Below is a small trained network, with its code and all its weights. Each question gives an input and a target symbol and asks what happens when units are switched off, that is, made to give their printed mean instead of their output.

import numpy as np


def w(rows, s, z=0):
    codes = np.array(rows[::2]) - 128.0
    scale = np.full(codes.shape[1], s)
    scale[-1] = z or s
    return codes * scale


def f(y):
    return y / 2 * (1 + np.tanh(0.7978845608 * (y + 0.044715 * y**3)))


def softmax(a):
    e = np.exp(a - a.max(-1, keepdims=True))
    return e / e.sum(-1, keepdims=True)


def log_softmax(a):
    a = a - a.max(-1, keepdims=True)
    return a - np.log(np.exp(a).sum(-1, keepdims=True))


def net(x, mask):
    ids = ['αβγδεζηλμξπστψω'.index(c) for c in x.split()]
    T = len(ids)
    res = E[ids] + P[:T]
    u = 0
    for l in range(2):
        q, k, v = (res @ M[l].T for M in (Q, K, V))
        z = softmax(np.where(np.tri(T) > 0, q @ k.T / 2**0.5, -1e9)) @ v
        res = res + np.where(mask[u], z, O[l][:, -1]) @ O[l][:, :-1]
        u += 1
        y = f(res @ A[l][:, :-1].T + A[l][:, -1])
        res = res + np.where(mask[u : u + 16], y, B[l][:, -1]) @ B[l][:, :-1]
        u += 16
    return log_softmax(res[-1] @ U[:, :-1].T + U[:, -1])


Q, K, V, O, A, B = {}, {}, {}, {}, {}, {}
E = w([
[54,150,110],'α',
[123,208,59],'β',
[75,73,171],'γ',
[61,50,193],'δ',
[127,92,170],'ε',
[194,23,227],'ζ',
[130,81,174],'η',
[171,128,154],'λ',
[135,95,172],'μ',
[195,204,92],'ξ',
[124,89,170],'π',
[124,87,173],'σ',
[139,1,243],'τ',
[181,122,165],'ψ',
[133,60,196],'ω',
],0.006)
P = w([
[97,167,255],'0',
[191,20,86],'1',
[228,180,154],'2',
[54,157,182],'3',
[171,45,71],'4',
[231,176,161],'5',
[60,151,161],'6',
[189,65,62],'7',
[228,177,164],'8',
[66,147,154],'9',
[198,82,55],'10',
[227,177,162],'11',
[71,144,144],'12',
[208,92,51],'13',
],0.0095)
Q[0] = w([
[52,29,254],'L0H1',
[171,57,199],'L0H1',
],0.0038)
K[0] = w([
[95,1,99],'L0H1',
[169,72,91],'L0H1',
],0.007)
V[0] = w([
[156,217,26],'L0H1',
[1,219,167],'L0H1',
],0.0048)
O[0] = w([
[166,209,2,49],'L0H1',
[13,233,174,2],'L0H1',
],0.0054,0.00057)
A[0] = w([
[106,136,72,180],'L0N1',
[3,225,141,97],'L0N2',
[112,206,158,236],'L0N3',
[37,131,164,30],'L0N4',
[180,158,176,252],'L0N5',
[158,154,124,96],'L0N6',
[125,94,192,98],'L0N7',
[162,154,80,95],'L0N8',
[136,100,190,130],'L0N9',
[87,247,162,246],'L0N10',
[177,124,57,74],'L0N11',
[102,118,103,209],'L0N12',
[123,85,109,229],'L0N13',
[115,120,218,151],'L0N14',
[41,90,181,8],'L0N15',
[158,123,84,159],'L0N16',
],0.011,0.0011)
B[0] = w([
[93,108,108,143],'L0N1',
[118,2,220,234],'L0N2',
[173,135,226,206],'L0N3',
[27,95,127,166],'L0N4',
[146,192,121,235],'L0N5',
[121,148,104,157],'L0N6',
[94,194,88,163],'L0N7',
[72,125,77,185],'L0N8',
[107,188,94,169],'L0N9',
[174,114,243,253],'L0N10',
[34,86,97,223],'L0N11',
[122,88,108,131],'L0N12',
[156,96,125,158],'L0N13',
[65,204,149,193],'L0N14',
[16,155,83,168],'L0N15',
[84,90,106,187],'L0N16',
],0.0073,0.003)
Q[1] = w([
[57,61,32],'L1H1',
[255,248,101],'L1H1',
],0.006)
K[1] = w([
[59,61,78],'L1H1',
[19,178,254],'L1H1',
],0.0076)
V[1] = w([
[254,199,161],'L1H1',
[115,241,83],'L1H1',
],0.0075)
O[1] = w([
[254,223,185,31],'L1H1',
[64,246,114,3],'L1H1',
],0.0079,0.0038)
A[1] = w([
[195,202,171,9],'L1N1',
[151,211,120,170],'L1N2',
[34,95,51,90],'L1N3',
[211,75,188,121],'L1N4',
[72,254,92,135],'L1N5',
[184,141,74,189],'L1N6',
[155,83,97,154],'L1N7',
[60,107,187,121],'L1N8',
[17,184,90,130],'L1N9',
[151,41,120,71],'L1N10',
[151,100,110,135],'L1N11',
[129,121,137,117],'L1N12',
[161,57,152,112],'L1N13',
[114,132,163,137],'L1N14',
[152,115,197,138],'L1N15',
[93,205,170,58],'L1N16',
],0.0088,0.012)
B[1] = w([
[42,211,3,153],'L1N1',
[80,174,208,172],'L1N2',
[254,127,135,247],'L1N3',
[124,144,46,253],'L1N4',
[55,91,224,172],'L1N5',
[160,107,194,225],'L1N6',
[139,88,167,217],'L1N7',
[222,134,93,219],'L1N8',
[102,145,24,216],'L1N9',
[24,147,186,175],'L1N10',
[123,107,167,165],'L1N11',
[125,127,118,125],'L1N12',
[76,106,149,200],'L1N13',
[160,135,109,166],'L1N14',
[146,154,43,223],'L1N15',
[214,72,159,142],'L1N16',
],0.0073,0.0065)
U = w([
[97,32,207,162],'α',
[254,87,174,210],'β',
[138,105,65,102],'γ',
[147,115,10,5],'δ',
[109,142,130,87],'ε',
[52,155,172,119],'ζ',
[97,147,121,128],'η',
[143,151,211,84],'λ',
[102,148,142,150],'μ',
[166,206,102,206],'ξ',
[111,140,122,79],'π',
[103,142,120,79],'σ',
[54,162,61,160],'τ',
[130,159,234,99],'ψ',
[79,150,105,152],'ω',
],0.0075,0.0028)

Each question gives the input, a string of symbols that net reads in full, and the target symbol t.
The units are the heads (2 rows each of Q, K, V and O) and the neurons (one row each of A and B). Each row of codes is followed by its name. A weight is (code - 128) times the scale printed after its matrix; where a second scale follows, it is the last column's (O, A, B and U).
mask holds one flag per unit, layer by layer, with each layer's heads first. A switched-off unit (its flag False) gives its mean, the last column of its rows in O or B, instead of its output. The means were averaged over made-up inputs and are rounded, as every weight is.
A unit's drop is (log p(t) with every unit on - log p(t) with that unit switched off) / (log p(t) with every unit on - log p(t) with every unit switched off).
The circuit of an input: a set's keep is (log p(t) with only the set's units on - log p(t) with every unit switched off) / (log p(t) with every unit on - log p(t) with every unit switched off). Starting from the 12 units with the biggest drops (on a tie, the unit counted first), units are removed one at a time, each time the one whose removal leaves the highest keep (on an exact tie, the one counted first), for as long as the keep stays at least 0.8.
units of the circuit, in order: the units of the circuit, biggest drop first
unit that matters most: the unit with the biggest drop
top k neurons: the k neurons with the biggest drops, biggest first
top k neurons in layer l: the k neurons of layer l with the biggest drops, biggest first
drop of u: that unit's drop, to one decimal
input β β α, target β: units of the circuit, in order : (L0N2; L0H1; L1H1; L0N10)
input β β β α, target α: units of the circuit, in order : (L0N2)
input τ β δ τ τ σ β β λ ψ ψ λ, target τ: top 3 neurons in layer 0 : (L0N15; L0N4; L0N14)
input ξ γ α ε β ξ, target ξ: top 2 neurons : (L0N10; L1N1)
input α α ε β ξ β ξ ψ σ σ ξ ω, target α: top 4 neurons in layer 0 : (L0N2; L0N4; L0N15; L0N10)
input ξ ω β λ ξ η β ξ β η ψ β, target ξ: top 3 neurons : (L0N10; L1N1; L0N3)
input τ α ξ β ξ, target α: top 2 neurons in layer 0 : (L0N11; L0N14)
input τ α α, target τ: top 2 neurons : (L1N9; L0N15)
input α β δ, target α: top 4 neurons in layer 0 : (L0N2; L0N4; L0N10; L0N15)
input ξ η δ π α ε, target ξ: top 2 neurons : (L1N1; L0N10)
input α ξ β ζ ψ β ξ β η ξ ω β, target α: top 4 neurons in layer 0 : (L0N2; L0N4; L0N10; L0N15)
input ζ β ζ, target ζ: top 2 neurons in layer 1 : (L1N5; L1N2)
input α β η β ψ β μ ξ α, target α: top 2 neurons : (L0N2; L0N4)
input λ ξ β σ β λ ψ ζ α ξ μ, target α: unit that matters most : L0N11
input δ δ λ α α ζ ζ β ξ ξ λ β, target δ: top 3 neurons : (L0N15; L0N4; L0N14)
input δ ζ α σ β β δ λ α, target δ: top 3 neurons : (L0N15; L0N14; L0N4)
input τ β ξ β ξ ω, target τ: top 3 neurons : (L1N9; L0N15; L0N14)
input γ δ η ξ, target ξ: top 2 neurons in layer 0 : (L0N2; L0N11)
input ψ β μ β β β β β ξ, target ψ: top 2 neurons in layer 1 : (L1N2; L1N5)
input ζ π λ ζ β, target α: unit that matters most : L0H1
input δ η β ψ β γ β α β μ τ π, target δ: top 2 neurons in layer 1 : (L1N9; L1N3)
input τ β ξ ω ω β ξ ε ψ β ψ τ, target τ: top 2 neurons : (L1N9; L0N15)
input ψ ω ξ γ γ λ β β γ, target ψ: drop of L1N14 : 0.0
input δ λ β ψ τ β ξ ψ β, target δ: top 4 neurons : (L0N15; L0N4; L0N14; L0N2)
input ζ β β β β β, target ζ: drop of L0N14 : 0.3
